Each row has a class, written after it.
[ 11   6  -2 -11   4  14  -2 -16  26  -6  10  13  -4  30   9 -29  16  -6
   1  13 -12 -11  18   0  20 -29   9   2  14 -24   5   2  27  10 -10  -2
  36  31   4] | B
[ 35   9 -90  45 -26 -25 -24  60 -44   4  34 -14 -23 -40   4 -34 -31  71
  55  29  33 -22 -31   0   8   8 -97  46 -26 -22 -15  23  18  26  17  -6
  11  19  16] | Z
[  9 -10   2  16  -4  22  -1   7 -19  19  -8 -19  32  27   0 -17  16  -9
 -18   8  23 -17  11  12  -1  17   8   5  33  -6  17  21   8   2 -13  13
   0  25  16] | C
[  1 -12  -9   4  10  -1  12  25  30 -13 -39   2  12  24  11  45  11 -40
  -3  -1   5  34 -49  -4 -35 -26  56   1  29  51 -13 -54 -31   9 -52 -17
   7  26 -26] | G
[-34  11  45 -37   5  10  18 -48  29 -14 -20  36 -25   7  -3  -3  31 -30
 -26   1 -11  16  19  -4   1  38  26 -11  -9  -3 -37 -30 -24  -6 -12  -5
 -16 -13  48] | X
[ 49   4 -86 -13 -21 -68   7  12 -28 -64  -5  24  14  -4  17  13 -34   8
   6  12 -18  -5 -86   0 -36 -19 -54 -14 -65  37  12   9  -1 -11  -5 -26
   1  17 -26] | B
[  8  18  14  32  -6  26  18  34 -30   4   2 -47  30 -24 -46   4 -72  -5
  16 -20   4  11 -31  -5  -2 -24 -18  13  -1   9   8  18  -2  16  47 -48
 -29  10 -23] | D
[ 26 -14 -42  -1 -17 -45  -1  -8  -4 -20 -14  -4  41 -19  -4  32 -29  -4
 -12   8 -14 -23 -68  -4 -36 -29 -20  -8 -16  14  39  26   5 -16 -16 -34
  26  27 -27] | L
[ -1   0  39 -15 -15  18  17  11   9 -27 -53  -8  37  46 -13  -7  15 -30
 -45   1  -1  37 -13 -18 -28 -15 -20   5 -13  30   2 -13  -6  -4  11  10
 -15  -4   3] | B
[ 23  24 -69   5 -11  -4   2  22 -17 -22  25  23 -20 -19  34 -23 -15  36
  48  11   2  -7 -42  18  -3 -12 -41  20 -19   9 -18 -15  10  20  37 -10
  18  -6  20] | B
[  5 -16  24   9 -29 -21  12  26  29 -35 -42  -7  34  34  -7  54   0 -39
 -30   9   0  33 -43 -17 -73 -15 -12 -22  -6  47   0   1 -10 -25 -26   5
  -9  -3 -46] | J
[ -5   7  -5  -4 -11 -22  13  -9  17 -13  -2  -4 -17 -13 -29   3 -43 -19
  25  -6   0   3 -10 -18  15   5 -30  -2 -48   5 -10  18 -22  16 -23 -28
 -23  29 -12] | X
[  8  -6 -22  34 -37  25  -2  39  10  -1   4   8 -24  36  18 -23  38  -1
   1  12   9  -8  39 -13 -27   3 -57   8 -18 -36 -36  24  30  -8   4  50
  28 -28  26] | J
[ 15   9 -36 -16  15 -62   9 -42   5 -28  -2  17  38   6  44  39  12 -22
 -21  17 -17 -19 -61  10 -46 -26  53 -30  18  38  20   7   0 -15 -22 -56
  32  46   6] | K
[-49  31  61 -13   2  51  16  -3  12  21  -9  16  -6 -35  -1 -18  24  -7
  13 -19  23  29  -6  23 -11  40  22  27  21  23 -21 -42 -21  22  44  21
 -40 -53  38] | C
[  6  20  27 -12 -10   7  -7  -9   8  23  20  33 -27 -75  -1   0 -33  43
  40  12 -15  -7 -12  22   9   2 -30  14 -11 -37  30   6  22  -3  23  29
  13 -42 -15] | L
[ 31  -4 -52  26   6 -11 -13  -3  -6   7  35 -32   8  17 -23 -28 -32  15
  25  -4  31 -20  14 -11  37  10 -10  10   2 -16  25  25   4  23 -21 -45
 -27  73 -14] | Z
[-23  13   4  -3   1  32  -1   0 -11   5 -11   0  14   1  43   5  38  16
  -4  22  32  13 -11  14  -8  50  34  15  57  -6 -28 -24  -8  14   2 -23
   9   5  75] | X
[  8  -5 -39  36 -21  14  -7  17 -21  13   5  -7 -16   2  -5 -30   2  28
  27  39  12 -17  18   0  14 -10 -65  22   5 -31 -17  22  25  20 -26  34
  13  17  -7] | M
[ 14 -23 -16  19 -22  51   5  62  -9 -22 -60 -35  35  83  -8 -23  31 -19
 -40   0  29  35 -16 -27 -36 -12 -37  29   8  24 -10 -12 -14  10 -21  20
   6  16   0] | B
[ 30 -22 -46  -5  -3  -7 -24  -8  -5 -13  -2   2  19  23  46  14  34  34
  -1  47   7 -11 -35  10 -13 -13  24 -17  59   0   6 -13  21   0 -64  -3
  75  61 -14] | B
[ -7   8  -2   3  -1  18  15  30  -1  -1 -15  -8  -4  21 -20 -15  -2 -28
  -3  -8 -16   4  17  -9  -7 -19 -10   9 -22  24 -23  -3  -6   2  10  -9
  -4   1  14] | D
[-12  -7  66 -12  -3  16  16  -6 -10   4 -30  -9  38  29 -30   8   6 -29
 -56  25 -36  -9  12  -9 -15 -16   6 -25  16 -14  22  23  29 -30   7  -5
  12  11   7] | D
[ 19  -7  -1 -10  -1  -7  21   8  -9  -9   5   8   1   8  -9  -8  -6   6
  -2   9 -14   1  27  -3  13  21   3   5 -15  -8  20  31  12  -7   4   0
  -6   3   4] | W
[-13  11  51  -7 -19  -1  23  -4  -1 -10 -41   4  22  -3 -32   1 -21 -36
 -13  10 -23   8 -12   0  -5  -6 -40   2 -35   9  31  21   3  -8  10  14
 -63 -21 -29] | M
[ -9  17  17  -3   1  19  -2  -8  10  12   2  22 -17  -2  27 -12  44   9
  -4  17  -5   5   8  12 -18  -8  11  10  29 -29 -16  -6  13  -2  10  24
  42 -25  37] | K
[-10   1 -10 -11 -12   3  28  42 -22 -25  -3   7   8  39   0 -40  43 -14
 -51  28 -10   1  32 -13  -8  12 -46  29 -31 -17 -48  29  23 -10  59  13
  15 -27  96] | W
[-21  24  87 -30  19  12  19 -50  40  23  11  36 -21 -30  -1  42  -8 -18
   9 -10 -36  14   2  18  17   8  70 -31  20 -11  29 -30   1   0  13 -12
 -26 -14   3] | G
[-36  25  55  13  -3  76  -3  34  19  36  -2  15 -47 -32  -6 -38  17  17
  34 -17  27  38  27  22   4  34  -2  51  22   4 -42 -47 -26  39  35  54
 -16 -67  19] | C
[-40  15  20 -30   9   6  14 -21   5 -12 -29  32   7  -3  36  16  75 -12
 -26  16   4  25 -26   9 -49  25  29  -1  25  33 -38 -57 -32  -7   7   9
   7 -24  48] | K
[-14   5 -23  23   4  14  20  23  12 -16 -36 -26  32  32 -28   0  13 -54
 -10  -3  26  13 -17 -15 -11 -21   1  33   2  68 -41 -23 -49  40 -18 -40
 -47  42   5] | M
[  6  33  41  -5 -13  -5  24 -33   7  -7  21  22   8 -24   8  14 -30 -15
   4 -15 -11 -10   0   7 -10  26  -1 -28 -39  -9  23  31  13 -16  51 -20
 -53 -30   9] | J
[-25  32  93 -44   2  14  16 -59  55  -6 -17  46 -42 -42   9  23   9 -25
   6  -9 -33  45 -27  20 -15  18  48 -38  -3  14  37 -50 -26 -16 -27  40
 -11 -49 -36] | V
[ 31   5  27   4 -15  40  -3  17  11   6  -9  -9  -7   5  -8 -17 -28   3
  23 -11 -10  14   3   4  21 -13 -14  13 -13 -16  43  11  11   6   2  20
   0  -8 -48] | B
[  0 -14  -7   8  -9  12 -11  21  25 -20 -41  -3  19  60  21  -3  67 -24
 -47  15  20  26  -7  -6 -43  15  28  18  33  26  -7 -31  -7  -6 -40   9
   4  22  13] | Z
[  3 -11  -9 -17  14   2   3 -23  28   4  25  36 -29   0  36   2  38  21
  31  32 -15   1  35  25  27  18  75  -5  45  -9  15 -26   6  -3 -56  16
  38  23  -1] | W
[ 20 -18 -48  -5   9 -13   6  19  -4  -8   7   3  -5   5  15  16  11  27
  30  16   4   4  -1   8   7  29  34  12  26  22  18  -8 -11   9 -43 -17
  21  35  -5] | W
[ 15   4  -7 -15  -5 -32 -10 -13   4 -10  -8  42 -15 -39  55  45  11  38
  22  34 -22  11 -66  33 -47  -3  28 -25  31  -2  40 -23   5 -28 -39  17
  59 -22 -48] | K
[ 15  -4  21  10 -24  10   5  23   5   3 -29 -24   2   9 -26   1 -42 -22
  14 -18   0   9  -4 -13   5   6 -30   4 -24 -13  34  44   4   6  -7 -10
 -23  -5 -23] | X
[  2 -12  47  13 -12  25 -17  25  33  13 -11 -26  11  28 -20  -7  10  -7
 -19  15   8  25  18  -7  -5 -25   6  24  35 -12  11  10  14   0 -12  13
   9  11 -25] | Z
[ 16  11 -22  -6  13  -8  -2 -24   0  20  40  -7  15 -58   2  25 -52  28
  40  -9   4 -31 -37  22  10 -21  21   5  25   3  34  12   0  11  20 -54
  11  26  -5] | L
[-19  31  83 -32  -1   6   8 -34   3   9   2  25   9 -30  -1   0  12  11
 -26  24 -15   4   1  17   1  33   9  -7   8 -26  26   1  22 -17  54  -4
 -41 -28  45] | Z
[  4  11 -36  -7  10 -20   7 -34  -7  -1  23  15  -3   7  10 -23   3 -13
   7  -4   6 -40   7  19  12  24  14 -13 -10  -6  12  11  -2   5 -18 -17
  -8  41  28] | C
[ 26   5 -88  33 -25 -12  -7  43 -14 -10  24   1 -36   6  15 -39 -11  20
  29  25  10 -23  -3  -6   9 -11 -69  41 -37 -30 -52  36  14  24   0 -20
  53  11  44] | X
[-15   9  80   4   6  28   3 -52  56  34  48  12 -32   1 -20  -1 -29  14
  22   9 -14  -7  68  -5  43   3  25 -48  27 -71  19  23  26  -6 -26  23
   4  25 -34] | J
[ -2  -5 -24   5 -12  -8  30  45 -54 -35 -65 -28  77  60 -25  -3  19 -62
 -71 -10   7   3 -19 -29 -56  -1 -37  13 -33  66 -21   5 -14 -15  39 -35
 -49   4  66] | D
[-19  26  70 -28  -8   9  29 -10  28  -9 -35  22  -2 -20  -7  15 -15 -35
  -6 -11 -19  31 -16   3 -14  15  11  10 -29  27  -3  -3 -16  -3  32 -16
 -36 -47  12] | X
[  53  -13 -114   46  -17  -44    6   35  -38  -30   -7  -30   35   34
   -6  -15  -36  -21    1   10   12  -40  -33  -14  -10  -41  -61   12
  -42   21    9   60   13    5  -32  -28   -7   62  -25] | M
[ 21 -33 -41  12 -12 -14  -5  27 -27  -2  19  -4   2  16  10  -3  20  49
   3  61  -1 -10  22   2   7   0 -21  10  37 -29 -10  23  28  -4 -27  14
  65  33  13] | W
[ 30  -7 -13 -30  -7 -32   5 -19  16 -23 -19  42  12  23  21   6  16 -23
 -46  25 -36 -31 -16  11 -36 -27  -2 -18 -15 -25  49  27  45 -51 -24  21
  47 -10   9] | L
[-26  15  -9  -4   0  14   2  -9  -8  16  21  20 -45 -25 -15 -43   2  19
  41  -6  20 -11  25  11  25  44 -36  13 -18 -20 -23 -21 -17  24  -1  28
 -17  -8  25] | C
[  3  -1  -2 -27  13 -23  28 -30  23 -23 -20  -1  23  63  -9  -8  28 -74
 -58   3 -18  -9   5 -21 -22 -38   9 -33 -18  32 -10  17  -6 -12 -15 -24
  23  37  25] | V
[ -1  28  -8   3  -6   8  -2  -7   3  10   7  29 -27 -45  33  -8   7  19
  46  27  -9 -14 -14  34   8  -4  -1  17  15 -12   0   0  21  18  -3  12
   5 -16   2] | M
[-24 -13  56   1   4  55  16  -4 -18  15 -27 -30  34  65 -38 -20  51 -35
 -80  17  -3 -10  60 -25  -5   0   3 -15  32 -33 -33  13  16 -12   6  -2
  19  34  55] | D
[ 45 -13 -14  -3  -1 -47 -16 -26  13   1  14   1  11   1  22  33 -31   9
  20  29 -27 -13 -32  15 -13 -52  25 -45  30 -21  63  44  39 -23 -50  -9
  63  29 -76] | K
[-11   8  21 -12  -6 -12  21 -10  56 -29 -19  35  -6  46  15   8  41 -57
 -35   6 -15   3  14 -14 -39  -6  17 -24 -26  24 -31 -14  -1 -19 -10  -1
  11 -12  19] | J
[-16  39  18  -6  -2  24  11 -11  13   4  36  44 -46  -8  16 -34  27  -5
  16   4  10 -26  49   2  12  44 -28   1 -34 -40 -44  -1  16   9  47  22
 -27 -37  70] | J
[  3  17 -11 -39  22 -53  37 -37  13 -34  17  33   6 -29   5  32 -21 -15
  23   8 -23   4 -29  19   7  11  59  -8 -16  61  15 -20 -33   3  -2 -63
 -39  28   4] | W
[ 14   2 -16   0 -22 -40  14  -6 -27 -21 -19   7  24 -10  -9   5 -25 -18
 -10  24 -20 -24 -33   2 -17 -25 -57 -10 -40   7  20  42  17 -14   0  -3
 -28   4 -19] | M
[ -9   5  28 -31  11  24   6 -24  45 -15 -28  28 -24  39   0 -19  35 -20
  -5   8  -6  22  32  -9  12  -1  26  -2  -2  11  -9 -51 -18   7 -53  29
   9  23  -5] | B
[ 27 -11  22 -37 -21 -59  12 -21  27 -32 -43  36 -13  -8  24  63  -8 -14
 -19  19 -48   8 -69  15 -53   0  14 -44 -16  24  46  14  12 -53 -53  -2
  45 -14 -40] | X
[ -4  15  51  41 -19  46  -9  24  18  26  13 -27  -7 -59 -28  32 -66  43
  69 -13  26  49 -23  -2   9  40  -5  15  26   3   4 -13 -16  32  11   2
 -43 -24 -71] | J
[ 32 -31 -49  17   2 -26  -5   1 -24  10  29 -17  16  56  -2  -4   0 -16
 -21  16  -5 -48  36 -16  22 -27 -19 -29   4 -65  17  58  52 -14 -25  -5
  37  68  10] | G
[ -2  16 -13   8  -8   8 -15  17  -3  14  20  35 -24 -59  51   6  14  42
  44  13   9  -4 -53  50 -28  17  21  20  45   8   6 -27   3  14   9  15
  34 -34   2] | C
[-16   6  -7 -11 -27  -6   8  25 -18 -32 -41  21  -1  18  28  -9  53 -12
 -50  35   4   5 -14 -10 -46  28 -52  18 -23  -4 -61  -1  16 -14  22  21
  30 -38  97] | X
[ -9  18 -34 -32   8 -42  19 -25  25 -32 -14  24 -28 -22  -4  12 -19 -28
  33 -16  10   6 -36 -13   3  27  12 -10 -56  50 -24 -30 -56  19 -49 -46
 -37  28   8] | X
[  1   9  43 -29  -8 -21   7 -36  20   1 -22  29 -10 -64   3  35 -26  -2
  33  -5 -21  13 -63  35 -19  23  36 -24  -6  40  50 -19 -14 -13 -31  11
 -17 -28 -58] | C
[  5   5 -30  11  -2  27   2  35  -3  -3  -7   0 -23   4  -4  -6  -2  -4
  31  -4   0  11  -2   4  -6  -2   7  10  -2  15 -12 -31 -13   7 -24   1
   6  -2 -12] | D
[ 35  -3 -72  -9 -11 -62  15   6 -12 -41   6  13  -7  25   3 -13  -8 -31
 -18  24 -24 -25 -34 -12 -24 -40 -65 -28 -66  11 -11  31   3 -22 -18  -1
  43  21  -1] | V
[ 11 -38  56  -4 -21  -5  11  29  10  -7 -36 -14  25  22 -24  30  -3  -4
 -25  30 -30  35   7  -4 -14 -17   3  -1  21   6  39  18   6 -27 -25  24
  25  -5 -50] | W
[ 45   3 -96 -29  12 -55   9 -30  -1 -62   0  32  19  21  39  25   8 -21
   5  16  -5 -28 -69   8 -16  -9  41 -40 -21  50  13 -32 -19  -2 -59 -60
  12  71  -8] | B
[ -1 -31  71 -32  12  23  18  -1  43  -2 -33  -7  11  52 -27  16  20 -41
 -26   3  -8  34  40  -9   9  -1  70 -15  30  11  41  -8 -21 -15 -64  12
  -3  21 -51] | W
[-19  33  29 -17   9   9  34 -12  24 -15 -18  -3  15  -1 -13   0   5 -57
 -20 -32   4  33 -27 -12 -24  -6  17  -1 -27  67 -19 -21 -52  19  29 -26
 -44  -9  28] | V
[-16   1  51 -24   6  20  26 -13  15  -3 -33  13  17  19  -4  32  19 -50
 -37 -27 -17  24 -11  -2 -24  11  49 -16   4   2  21 -21  -6 -17   7  -8
 -34 -20  11] | G
[  1  25  -2 -13  -5 -10  11 -14 -33 -13  -4   8  39 -17  32  20   9  -1
 -16  11  -1 -10 -57  14 -41  14   5 -11   7  -9  32  20  15 -11  37 -25
 -10 -17  35] | K
[ 31 -12  11 -13  -9  -1  10  -8 -20   6  33  31 -16  17   8 -28  14  31
 -17  43 -34 -33  64  12  25  12 -15  -5  -1 -83  40  66  73 -32  14  33
  42 -14  29] | W
[ 12  -2  25  -6 -14   5  -7  -9  21  11   1  -2 -12  -6  10  17 -17   6
  17  22 -16  -7   1   9   4 -16  15 -12  28 -45  21  42  36  -1 -26 -12
  51  13 -14] | X
[-29  21  45   3  16  27  15 -50  35  11  36   9   5  30  -8  -7  28 -28
 -12  -2  14 -17  78 -10  23  28  38 -26  23 -39 -21   1   6  10  10 -17
 -31  38  45] | J
[ -5  16 -50  28   1   9   0  33 -31   0  16 -22   5 -24   0  -9 -19  18
  30  -5  20  -2 -32   2  -6  -2 -10  25  12  25 -35 -20 -17  28  17 -43
   2  24  25] | D
[  4 -18 -48   2  -5  -8  12  24  -6 -18 -18   4   4  50  14   8  38 -37
 -37  -6  -2  -4 -14 -16 -30  -3  -4   6 -17  11 -21 -11  -6 -11 -17  -5
   9  14  42] | G
[-43  31  68  16  -4  85   0  -6   3  38  -5   9 -13 -30  10 -27  48  27
   8  22  22  27  20  25  10  34   7  50  65 -20 -34 -35   7  35  40  32
 -19 -53  47] | M
[ 34  11 -78 -12  12 -67  17 -14 -12 -22  52  29 -29 -50  15   1 -58  29
  65   3 -26 -32 -19  18  30   0   8  -4 -37  17  17  17  -1  12   9 -63
   9  26  -6] | W
[ -5  22   8   2  15  29   6 -14 -12  17  21  -2  -2 -32   0  13 -16  16
  39  -4   1  -4  -4  20  17  23  48  -8  32   2  21 -22  -3  12   0 -31
 -14  19  -8] | D
[ -9   2 -26   0   6  26   8   8  -3  -5 -10   2 -19  50  -2 -37  36 -31
 -16  -3  -8 -13  40  -8  -1   2   3   4  -7   0 -32 -13   1   1 -17   1
   7  19  51] | D
